Below are the code and all the weights of a small trained network. Each question names an input and a class and asks about switching units off, where a switched-off unit gives its printed mean instead of its output.

import numpy as np


def w(rows, s, z=0):
    codes = np.array(rows[::2]) - 128.0
    scale = np.full(codes.shape[1], s)
    scale[-1] = z or s
    return codes * scale


def norm(h):
    return h / np.sqrt((h * h).mean(-1, keepdims=True) + 1e-5)


def f(y):
    return np.maximum(y, 0)


def log_softmax(a):
    a = a - a.max(-1, keepdims=True)
    return a - np.log(np.exp(a).sum(-1, keepdims=True))


def net(x, mask):
    res = np.array(x, float).reshape(1, 3) / 4 @ E
    u = 0
    for l in range(3):
        y = f(norm(res) @ A[l][:, :-1].T + A[l][:, -1])
        res = res + np.where(mask[u : u + 7], y, B[l][:, -1]) @ B[l][:, :-1]
        u += 7
    return log_softmax(norm(res)[-1] @ U[:, :-1].T + U[:, -1])


A, B = {}, {}
E = w([
[109,97,155,217,79,13,201],'x0',
[78,97,162,4,152,176,162],'x1',
[191,81,200,41,96,166,142],'x2',
],0.0045)
A[0] = w([
[203,63,145,44,180,183,126,174],'0.n1',
[253,156,133,201,55,120,55,1],'0.n2',
[173,100,140,38,150,170,57,106],'0.n3',
[90,138,123,130,152,155,69,126],'0.n4',
[198,156,130,139,91,220,146,131],'0.n5',
[120,139,128,216,154,28,63,101],'0.n6',
[2,143,102,94,188,100,118,71],'0.n7',
],0.0051,0.002)
B[0] = w([
[189,118,98,94,117,11,146,248],'0.n1',
[60,73,171,208,176,195,108,235],'0.n2',
[215,157,141,99,174,45,157,230],'0.n3',
[104,189,141,157,155,104,84,177],'0.n4',
[56,107,115,181,75,194,114,194],'0.n5',
[163,197,111,16,95,43,179,254],'0.n6',
[47,3,142,170,213,199,117,191],'0.n7',
],0.005,0.0042)
A[1] = w([
[72,110,183,144,157,77,202,152],'1.n1',
[107,114,80,136,175,63,254,122],'1.n2',
[99,204,90,142,113,150,52,144],'1.n3',
[79,191,33,145,160,146,92,195],'1.n4',
[115,247,58,189,107,57,105,89],'1.n5',
[194,192,108,70,139,135,174,58],'1.n6',
[118,223,63,161,125,211,135,4],'1.n7',
],0.0058,0.002)
B[1] = w([
[202,116,133,116,79,105,111,233],'1.n1',
[168,150,124,24,187,147,72,249],'1.n2',
[147,26,154,153,155,51,196,186],'1.n3',
[197,117,164,31,70,58,114,225],'1.n4',
[255,114,158,71,86,153,186,254],'1.n5',
[109,55,100,142,30,193,211,174],'1.n6',
[121,103,168,79,78,82,233,163],'1.n7',
],0.0057,0.0049)
A[2] = w([
[173,150,95,57,46,156,147,195],'2.n1',
[141,130,135,221,61,153,90,1],'2.n2',
[155,138,122,66,234,114,134,102],'2.n3',
[146,159,138,255,90,233,102,57],'2.n4',
[42,36,130,145,124,201,125,96],'2.n5',
[94,105,73,105,208,145,163,224],'2.n6',
[206,191,77,108,127,141,106,130],'2.n7',
],0.0067,0.00089)
B[2] = w([
[150,92,164,175,60,121,146,254],'2.n1',
[93,133,79,99,140,167,154,147],'2.n2',
[114,198,117,177,153,125,114,212],'2.n3',
[68,92,85,204,185,254,136,149],'2.n4',
[165,101,140,198,92,166,181,144],'2.n5',
[96,104,84,178,105,151,115,155],'2.n6',
[118,58,189,151,114,151,178,195],'2.n7',
],0.0099,0.0071)
U = w([
[246,39,224,22,3,29,216,236],'0',
[43,34,71,219,158,237,174,142],'1',
[6,207,199,40,33,139,40,3],'2',
[33,223,29,68,255,35,37,138],'3',
],0.0085,0.0066)

Each question gives the input, the list of numbers given to net, and the class t.
The units are the neurons (one row each of A and B). Each row of codes is followed by its name. A weight is (code - 128) times the scale printed after its matrix; where a second scale follows, it is the last column's (A, B and U).
mask holds one flag per neuron, layer by layer. A switched-off neuron (its flag False) gives its mean, the last column of its row in B, instead of its output. The means were averaged over made-up inputs and are rounded, as every weight is.
A unit's drop is (log p(t) with every unit on - log p(t) with that unit switched off) / (log p(t) with every unit on - log p(t) with every unit switched off).
unit that matters most: the unit with the biggest drop
k most important neurons: the k neurons with the biggest drops, biggest first
top k neurons in layer l: the k neurons of layer l with the biggest drops, biggest first
drop when u is switched off: that unit's drop, to one decimal
input [-7,7,-1], class 1: unit that matters most	1.n5
input [-3,2,-5], class 1: 3 most important neurons	(0.n7; 0.n6; 0.n1)
input [-8,3,-4], class 3: 2 most important neurons	(0.n7; 1.n5)
input [-7,0,-7], class 3: 3 most important neurons	(0.n7; 0.n6; 1.n3)
input [-7,5,-2], class 1: top 3 neurons in layer 1	(1.n5; 1.n1; 1.n6)
input [-3,2,-4], class 3: top 2 neurons in layer 0	(0.n7; 0.n2)
input [-2,8,-1], class 3: 3 most important neurons	(0.n7; 1.n5; 0.n6)
input [5,5,-5], class 3: top 2 neurons in layer 1	(1.n5; 1.n2)
input [1,3,-1], class 1: 2 most important neurons	(0.n7; 0.n6)
input [2,-8,4], class 1: top 2 neurons in layer 0	(0.n2; 0.n1)
input [-8,4,-8], class 3: 2 most important neurons	(0.n7; 1.n4)
input [4,-6,7], class 1: top 2 neurons in layer 0	(0.n2; 0.n1)
input [-4,8,-7], class 3: top 2 neurons in layer 1	(1.n4; 1.n6)
input [-1,2,-6], class 3: unit that matters most	0.n7
input [1,-3,5], class 1: drop when 0.n6 is switched off	0.1
input [-2,-6,2], class 1: drop when 0.n2 is switched off	1.3
input [1,-5,4], class 1: drop when 0.n2 is switched off	0.1
input [-7,4,-5], class 3: drop when 1.n5 is switched off	0.1
